Each row has a class, written after it.
[-134   59   73    4  189   59  208  154  191  121   36   37   81  126
  -98  -26 -419  241  -73 -197  -66 -177   26    5  180  293  299 -172
  -18 -292  -29   22  154  -28 -187  216    8  178  204  296 -120] | Libu
[ -73  117   64 -103   72  216  -69  166   11  125 -228  172  445  162
 -106 -362  258  195   -9  106   92  271   41 -318  -81 -552  296 -157
   67 -108 -107  -82 -379 -119  -32   51  -44 -346  105  -35    0] | zufu
[ -84  127   42  -97   75  292 -100  178   -8  168 -175  160  387  181
  -36 -432  243  256  -42   96  130  343   -6 -345   30 -588  261 -143
   40 -118 -137  -87 -437 -145  -52   29  -51 -363  129  -12   11] | Peg
[ -52  118   50 -132   73  236  -83   99  -53  241 -221  153  368  253
  -85 -413  182  223  -54  132  105  330   59 -358   17 -547  289 -157
   38  -74 -184  -93 -359 -225  -57    1  -51 -327  196  -81  -13] | muv
[ -65  105  -69   74  185  253  -27  161 -129  193 -283  171  398  227
  -62 -368  309  376  -64  198  235  221   88 -317  -57 -819  397 -115
  122 -121 -248  -92 -556 -283  -69  -11  -21 -385  146 -119   75] | bano
[-130   81    7   70  198  259    5  201  -96  167 -224  153  453  222
 -132 -330  378  505  -54  179  221  182   42 -260    7 -899  333  -84
  126 -102 -182 -163 -571 -293  -81  -38  -26 -400  173  -86  -56] | Libu
[-109  139   46  -66  123  128  186  163  184   86   45   77   39   92
 -164   50 -419  135  -43 -272  -93  -36  -35    5  168  442  302 -214
  -63 -328   21   -1  244   -1 -191  202  -77  198  226  365  -66] | Fino
[-140  138   29   75  171   65  200  251  134  152 -168    2   67  -15
 -147 -116 -207  348  -60 -138 -147 -273   60   -4  -46  256  246 -146
   39 -425  -54 -184  165    6 -216  196  -48  170  185  268 -269] | rop
[ -70  -10   -4  -24  170  146  198  234   89   62  -54    1   24   75
  -79 -187 -274  214  -36 -168  -58 -152  155   32   60  228   82  -75
   55 -271  -23 -111  186   43 -222  147 -115  228  142  212 -122] | muda
[-110  113   98    9  127  150  240  130   92   21   -2   63  -20  168
 -226 -164 -489  207 -193  -90  -84 -214  -39  -46  124  463   18  -90
   -4 -309   59 -139   73 -171 -207  122  -96   82  316  281 -159] | muda
[-141  173  104   88  145  199  198  158  170   83   80   97  108   64
 -220  -33 -377  112  -66 -233  -83 -162   -6  -28   95  338  199 -156
  -13 -322   13  -25   79  -39 -182  196  -70  130  220  347 -150] | Fino
[ -55   13   68 -188  107  231  -72  108  -45  211 -236  209  376  214
  -76 -314  179  293  -77   89   60  332  -27 -310   21 -503  390 -195
   89  -44 -149  -67 -388 -195  -48   41  -35 -333  177  -47   31] | rop
[ -67   72   42  -39   99  250  -11   49   -6   81 -182  146  394  261
  -63 -399  270  286  -76  166  150  201  -58 -254   -2 -722  231  -66
   69  -47  -85 -154 -417 -260  -44  -28  -86 -449  221 -127  -57] | Libu
[ -76  150   80   -6  200   76  149  165  129  136   24   73   14    1
  -75  -48 -404  213  -79 -179  -86 -154  -45  -66  134  450  286 -197
  -51 -342  -21    0  144   -2 -165  241 -109  210  166  336  -61] | bano
[-171  -13  -22   23  220  134  212  243  147    7  -94  -16   19  185
 -103 -154 -355  163  -30 -212  -68 -156  156   47   41  282  117  -69
   53 -305   29  -43  282  -29 -255  167   78  271  185  198  -52] | rop
[ -93   89  -26  -34  112  225   14  157  -95  250 -322  214  410  185
  -92 -325  355  473  -86  154  220  312 -120 -335    9 -728  393 -178
   65 -128 -213 -133 -526 -264  -99  -36    5 -350  128  -29   41] | zufu
[ -52  103   86 -203   38  247  -85  135   28  155 -158  183  346  204
  -60 -384  143  236  -71   92   90  331  -18 -294  -28 -453  253 -145
   36  -53  -84 -104 -321 -183   13   24  -97 -379  199  -40  -29] | Libu
[ -24  121   42 -113   78  268  -76  124  -44  203 -232  179  433   83
  -36 -435  329  326  -38  116   71  384  -48 -322  -10 -634  270 -196
   53 -130 -143 -186 -382 -159  -23    7  -95 -367  148  -20  -36] | Peg
[-141  106   67  -45  185  144  166  202  108  131   49   84   77   49
 -197   24 -415  111  -36 -266 -109 -118   62  -22  147  458  278 -159
  -15 -308  -49   42  176   33 -201  221  -98  217  156  351  -54] | rop
[-174   64   91   -6  133  135  183  221  134  -63 -101    0   14  121
 -153 -174 -353  188 -149 -104 -159 -207   27  -13   26  387  -31  -57
   13 -343   88 -156  196 -121 -221  136  -39  168  311  210 -286] | muv
[-167  132    0   55  196  258  -20   67  -80   62 -172  140  412  265
 -209 -369  243  370  -34  148  248  210  130 -272   42 -754  343 -116
   72 -198 -218 -114 -364 -242 -131  -16   38 -285  194 -104   97] | muv
[ -71   56  -41  -25  122  213   24   65  -32  105 -167  117  364  270
  -92 -317  199  375  -27  115  272  272   85 -244   74 -742  342  -95
   80 -120 -205  -83 -323 -254  -82  -46   -4 -337  179 -117   77] | Libu
[  16  176  -39 -174   28  262  -30  107  -86  326 -300  196  393  103
  -98 -381  266  167  -22  195   68  369   -7 -283   -2 -575  303 -177
  111 -102 -207 -118 -396 -150    8  -60  -45 -308  147  -56  -13] | muda
[ -99  -26  -28  -86   29  233  105   56  -27  220 -296  178  324  149
  -55 -450  342  443 -100   47  275  436 -256 -354   34 -697  355 -208
  -50 -183 -182 -126 -263 -195  -94   -2   26 -281  136  -45  116] | rop
[ -56   94  -35   69  105  266   67  140  -95  189 -302  171  452  215
 -155 -320  297  326  -92  145  142  158   -7 -237  -72 -771  362 -113
  134  -74 -147 -132 -548 -319  -76  -27  -45 -395  192  -65  -64] | Fino
[-109   91   86  110  210   98  220  131  138  124   73  116   86   29
 -151  -20 -400  193  -13 -234  -26 -206    7    1  140  352  326 -223
  -68 -306  -69  -16   88   -3 -188  216    7  205  163  340  -73] | vug
[ -92  243   14   60  132   96  134  235  200   88 -110   16  136  -24
 -104  -82 -308   95  -34 -126 -207 -289  169   -3 -137  373  144 -106
   64 -374   11 -127  171   39 -129  182 -124  117  201  263 -315] | bano
[-107   80   12   62  157   86  211  239  204   -5  -71   49   88  -64
 -105  -94 -244  263  -13 -157 -150 -259   72   57  -45  295  175 -136
   -9 -382   50 -199  230    5 -166  209  -93  189  153  284 -234] | vug
[ -76  130  -58  -64  142  296  -57   75  -97  131 -222  225  258  192
  -82 -297  268  397  -29  220  222  398   36 -304   94 -729  251 -155
   66 -203 -176 -152 -358 -266 -112  -77    9 -249  180 -113  141] | bano
[-109  -35  -33   13  194  108  249  209  117   50 -130   15   62   89
  -82 -115 -244  232  -41 -190  -93 -164   38   84   56  231  134  -96
   58 -283   -5 -106  174   17 -201  126   69  199  156  191 -183] | Peg
[ -30  149    1 -202   15  244  -90  140  -37  195 -295  252  347  165
  -54 -352  236  196  -28  182   36  396    0 -339  -30 -520  223 -202
   89  -93 -114 -100 -396 -196  -56  -49  -61 -363  138  -64    1] | zufu
[ -72  125   35  -55  109  137  178  265  159  117  -27   39   99  -30
 -116  -42 -293  192  -75 -144 -179  -98   67  -23   19  363  139 -134
  -41 -367   27 -143  264   56 -180  176 -207  255  171  332 -142] | muda
[-103  145  109  -94  128   98  183   73   98   78  -93   83  -48  189
  -66 -166 -441  108 -130  -80 -158 -131 -112  -76  121  538   38 -153
  -51 -322  111  -52  149 -148 -251  120  -37  129  311  251 -131] | bano
[ -65  141  -64 -152   41  259    3   60  -45  226 -298  185  207  239
  -45 -386  238  306  -38  140  247  468 -119 -304   88 -635  294 -217
   -8 -208 -214  -94 -273 -234  -84  -51  110 -277  227  -79  112] | bano
[  -2  123   63 -182   10  245  -59  122  -56  214 -196  187  400  118
  -66 -402  209  187  -80  191   53  293   -1 -307  -63 -504  297 -144
   72  -48 -192 -155 -412 -121   44   -1 -149 -381  174  -35  -42] | muda
[-130   85  -58   41  180  237    3  215  -83  105 -259  138  480  231
 -168 -355  344  472  -37  169  247  149   98 -246   -6 -889  345  -61
  133 -120 -123  -97 -527 -296  -97  -25  -17 -383  110  -95   11] | Libu
[ -80  180  113  -12  124   60  218   99   75  169  -38   70  -44   64
 -167 -149 -413  202  -84 -112 -117 -118  -87  -68  110  533  169 -171
  -14 -345   13 -117  123 -101 -189  115    8  127  265  311 -168] | Fino
[-144  102   53   36  204  101  157  192  206   58   63   25  141   79
 -152  -44 -397  107    0 -310  -91 -157  111   23  119  359  280 -195
  -31 -333  -11   19  206  111 -188  263    2  226  138  335  -61] | Peg
[-107   37  -89   38  171  269   25  174  -74  111 -251  129  402  275
  -68 -331  315  341  -22  112  240  181  155 -216  -39 -851  292  -65
  120 -116 -180 -150 -428 -268 -128  -14   14 -311  203 -110   61] | bano
[-112  164  -27  113  127   56  158  315  185  -59 -161   -2  137  -47
 -104   -7 -203  186   -9 -108 -247 -264  146   67 -114  218  141  -65
  113 -360  123 -151  198   -7 -168  138  -82  172  175  228 -352] | Fino
[-113  107   -2  -88   55  190   19  124  -69  206 -230  209  325  183
 -126 -425  295  402  -53  117  263  388 -190 -361   85 -635  342 -206
  -38 -185 -166  -58 -423 -174 -135  -36   35 -303  117  -14  160] | muda
[ -84   44  -13   57  230   66  225  152   74  134 -126  -10   41  138
  -26 -206 -292  194    8 -118  -71 -120  150   53   77  173  209 -126
   75 -288  -69  -63  156  -64 -249  134  118  249  184  184  -77] | Fino
[-128   15   19   91  234   81  251  149  134    8  -64    0   76  106
 -176 -124 -308  240  -24 -189  -33 -177  123   41   63  198  146 -128
   28 -324  -44  -73  187   -2 -247  192   36  176  162  233 -135] | zufu
[ -38  112   35 -187   35  261  -44  134   14  206 -195  197  393  166
  -95 -337  165  137  -42  131   88  338   40 -293  -35 -512  282 -125
   69  -48 -118  -23 -331 -175   20    7  -59 -367  124  -78   -8] | Libu
[ -90   74  -75 -133   55  193   16   37   26  233 -299  176  223  214
  -44 -458  259  410   -4   64  272  513 -140 -305   45 -588  428 -276
  -44 -199 -195 -146 -180 -197  -88    2  104 -269  167  -46  159] | vug
[-158  -61   29  -34  220  135  252  164  126    4  -13   17  -22  225
 -123 -165 -381  297  -45 -192    7 -169   44   60  141  336  210 -139
    7 -317  -31 -100  218  -97 -229  174   74  228  232  263   -9] | vug
[-133  131   51    9  222   -4  134  190  143  167  -10   70  103   34
  -86   31 -307  219   15 -297  -97 -100  -52   -2  211  350  368 -246
  -91 -356  -61   11  191   23 -217  218   41  335  166  319  -57] | muv
[ -95  115   54   -7  126  109  186  110  100   90  -78   39   28  129
  -88 -163 -435  141 -124 -118 -177 -157  -34  -31  152  411   95 -157
   21 -294   32  -63   84 -105 -209  134  -19  113  260  280 -214] | Peg
[-134  210  -27  104  197   68  122  312  134   43  -84   50  131 -120
 -102  -62 -152  257   44 -127 -173 -233  180   -6  -15  199  152 -110
   40 -408   55 -140  229   71 -188  141  -96  247  108  243 -271] | muv
[-100  128  -22  -61  105  213  -23   54  -33  152 -175  162  351  266
 -120 -320  177  294   17  126  227  325   40 -257  109 -651  305 -168
   94 -138 -200  -93 -357 -251  -98  -97   84 -338  215  -98   79] | Libu
[ -66  110   24   42  115   65  180  207  198   92  -80   76   93 -108
  -76    8 -240  161   -6 -123 -259 -272  115   45  -78  354  203 -135
   26 -341   47 -245  231   21 -137  194 -143  209  166  266 -293] | vug
[ -54   -1  -10  -23  127  209  -26  135  -64  194 -247  168  494  181
 -110 -317  330  370   -7  125  134  179   42 -277  -22 -749  411 -138
  109  -51 -139 -102 -531 -234  -86   14  -47 -337  110  -40  -14] | vug
[-106  180    0  106  157  307  -21  152 -144  148 -211  186  456  138
 -157 -370  341  376  -58  167  248  215  -28 -337  -24 -782  278  -84
   90 -150 -218 -120 -604 -295  -52  -40  -56 -417  165  -33  -21] | bano
[-116  151  -64  -18  145  199 -107  165  -42   57 -213  191  390  247
  -89 -270  257  275   89  135  135  266  208 -243   31 -700  337 -135
  148 -173  -70  -93 -383 -234 -182  -56   82 -242  140  -94  140] | Fino
[ -40  136   44 -151   74  282  -69  100  -59  196 -219  230  352  175
  -76 -368  184  246  -91  208   84  308   -2 -349   -8 -565  263 -136
   52  -83 -149  -43 -450 -246  -26   32  -90 -394  148  -46  -10] | bano
[ -77  120    6   50  142   35  208  282  172  111 -133  -18   84  -34
  -80 -112 -234  265  -59 -136 -161 -237  137   47  -73  254  193 -123
   27 -357  -10 -211  220   74 -159  197 -113  217  186  252 -262] | muda
[-132   69   36    6  209   72  204  127  205  148   96   13   80   96
 -111  -19 -387  186  -18 -241  -60 -174   64   44  188  273  311 -147
  -40 -298  -79    8  208   31 -183  248  -52  241  142  308  -59] | Libu
[ -44   61  -13 -171    0  211   10   20    3  197 -287  161  294  205
  -61 -494  259  379  -56   89  218  408 -161 -303   35 -636  267 -237
   13 -151 -105 -162 -251 -229  -76  -51    6 -360  213  -84   36] | Libu
[-171   30  -15   44  196  158  -32  218  -95  160 -285  144  483  250
  -77 -304  336  517  -28   32  197  160  -19 -285   31 -758  471 -136
  106 -106 -158  -66 -539 -246 -165   16   30 -299  134   -7   26] | rop
[ -78  186  -88  -60  113  247  -73  170  -55  120 -228  151  352  195
  -58 -345  280  267   45  189  187  372  165 -225   44 -754  246  -98
   49 -196 -164 -137 -293 -151 -107  -64   49 -174  159  -89  130] | muda
[ -71  106  -26 -153   46  254   37   51  -25  228 -226  163  231  196
  -60 -488  263  394  -36   79  309  517 -112 -312   81 -642  275 -220
  -34 -194 -186 -144 -191 -213  -97  -54    1 -297  186  -79  157] | Libu
[-141  -24   56   71  187  132  223  166  115  -91  -41    3   34  158
 -164 -152 -355  185  -70 -163  -48 -186   85   30  -25  338  103  -54
   11 -268    6 -103  185  -69 -179  158  -42  138  206  200 -151] | vug
[-126  135  127  100  190   45  225  136  191  101  113    6  103   75
 -164  -13 -380  228  -75 -322  -36 -172 -175  -34  125  436  394 -172
 -114 -320  -13   15  147   37 -153  262  -98  166  199  411  -92] | Fino
[-103  160  -82  -23  142  205  -59  106  -39   75 -175   98  269  248
  -92 -355  204  373   29   65  274  407   64 -254  149 -669  362 -186
   41 -233 -209 -116 -267 -163 -102  -31   78 -260  187  -59  167] | Peg
[ -47   81   49 -160   62  358  -27   40  -66  180 -192  206  372  229
 -135 -422  174  233  -97  293   98  330   10 -340   31 -591  217  -86
   51  -65 -166  -71 -472 -293  -23  -18  -93 -387  144  -53    2] | vug
[-120  -40   46  -11  199  102  208  179   91   -1  -70   17  -26   80
 -132 -131 -321  230  -40 -231 -124 -115   86   15   24  391  145 -135
   80 -314   -3 -136  329   -3 -197  165  -32  178  216  211 -145] | rop
[-125  127   98   46  168  178  164  170  195   58   73   79  108   20
 -156  -95 -354  140  -86 -246  -99 -160   11  -61   73  368  174 -176
  -42 -333   15  -76  211   16 -153  218 -154  161  217  291 -151] | muv
[ -76  181   15  -19  139  265   -4   69  -97  128 -168  187  315  124
 -129 -391  246  428  -51  205  287  357   14 -330   42 -670  302 -166
   -3 -273 -251 -197 -363 -249  -53  -21   13 -314  208  -44  145] | bano
[ -90   44  -60 -105    9  339   39   97   -4  156 -232  189  297  167
  -57 -446  348  401  -81   24  274  467 -241 -305   62 -690  246 -207
  -16 -192 -157 -190 -295 -161  -53  -57   -3 -317  175  -37   86] | Peg
[ -34  137   48 -161   61  214  -47   61  -69  290 -233  243  387  193
 -110 -330  207  278  -56  142  124  349 -114 -380   69 -505  360 -204
   45  -63 -178  -32 -492 -213  -57  -12  -47 -390  114    4   27] | zufu
[-156   46  -19  -10  102  269   11  179  -50   45 -232  161  410  246
  -95 -358  346  380  -90  149  173  189  -63 -272  -19 -747  283  -25
  101  -87   -4 -125 -492 -288 -129  -27  -58 -337  165  -51   18] | Fino
[-113  114  -67  -65   46  211   21  111  -10  135 -283  123  308  206
  -82 -498  378  379    7   96  284  417 -141 -320   42 -770  260 -226
  -62 -253 -149 -142 -203 -165 -141  -86   76 -242  184 -108  133] | muv
[ -96  127   -3   57  138   90  202  283  251    2 -128   56  133  -70
  -49  -69 -187  264  -24 -129 -174 -237  132   15  -75  200  149 -171
   36 -414   55 -197  237   73 -171  205 -123  147  127  252 -267] | zufu
[ -87  133  -65   50   32  138   32   82   33  129 -298  116  320  194
  -58 -496  302  356    3    1  317  344 -150 -295   10 -715  325 -230
  -31 -223 -167 -136 -267 -146 -141  -21   75 -317  169  -70   71] | muda
[-105   49  -76   -3  164  197   -6  207  -87  224 -309  174  419  171
  -70 -362  393  523  -41  131  206  271   35 -308   -8 -816  419 -178
   96 -158 -203 -207 -405 -284 -124  -36   13 -295  162  -96   58] | muv
[-102  129  -26   33  127  214    4  172 -114  158 -275  171  449  240
 -116 -399  322  427  -51  121  191  204   -1 -275    4 -754  262 -121
   98 -110 -129 -184 -539 -299 -128  -71  -61 -339  183  -50    9] | muda
[ -76   26   82  -46  167   67  242   76  102  100  -63  -31  -52  168
 -124 -246 -464  208  -93  -74 -104 -184   87  -14   87  458  142 -120
   11 -300  -32 -112  200 -122 -223  173  -18  147  265  249 -141] | vug
[ -95  -13  -21  -76  151  133  203  225  106  -16  -56   26   17  148
  -85  -94 -319  114  -62 -100 -133 -147  113   56   83  291   51  -40
   50 -261   82  -92  214  -13 -217  106  -50  238  209  191  -80] | muda
[-116   77  -22  -57  168  257  -20  123  -95  191 -180  177  307  262
 -139 -290  197  393   -2   86  215  300  139 -259  107 -683  361 -166
  116 -154 -247 -106 -364 -233 -155  -39   50 -236  200  -70  153] | rop
[-124  143  -85  146  167  194   31  146  -86  120 -344  113  444  225
 -111 -356  374  387  -18   75  244  164   21 -224  -98 -837  345 -115
  113 -167 -193 -158 -468 -271 -104  -35   50 -358  218  -96  -47] | bano
[  40   22   34 -293   60  305  -11   48  -74  358 -179  215  335  141
 -125 -362  187  249  -70  214   83  395  -36 -331   89 -501  388 -174
   52  -28 -177  -73 -409 -211   25   35 -107 -321  123    0   72] | vug
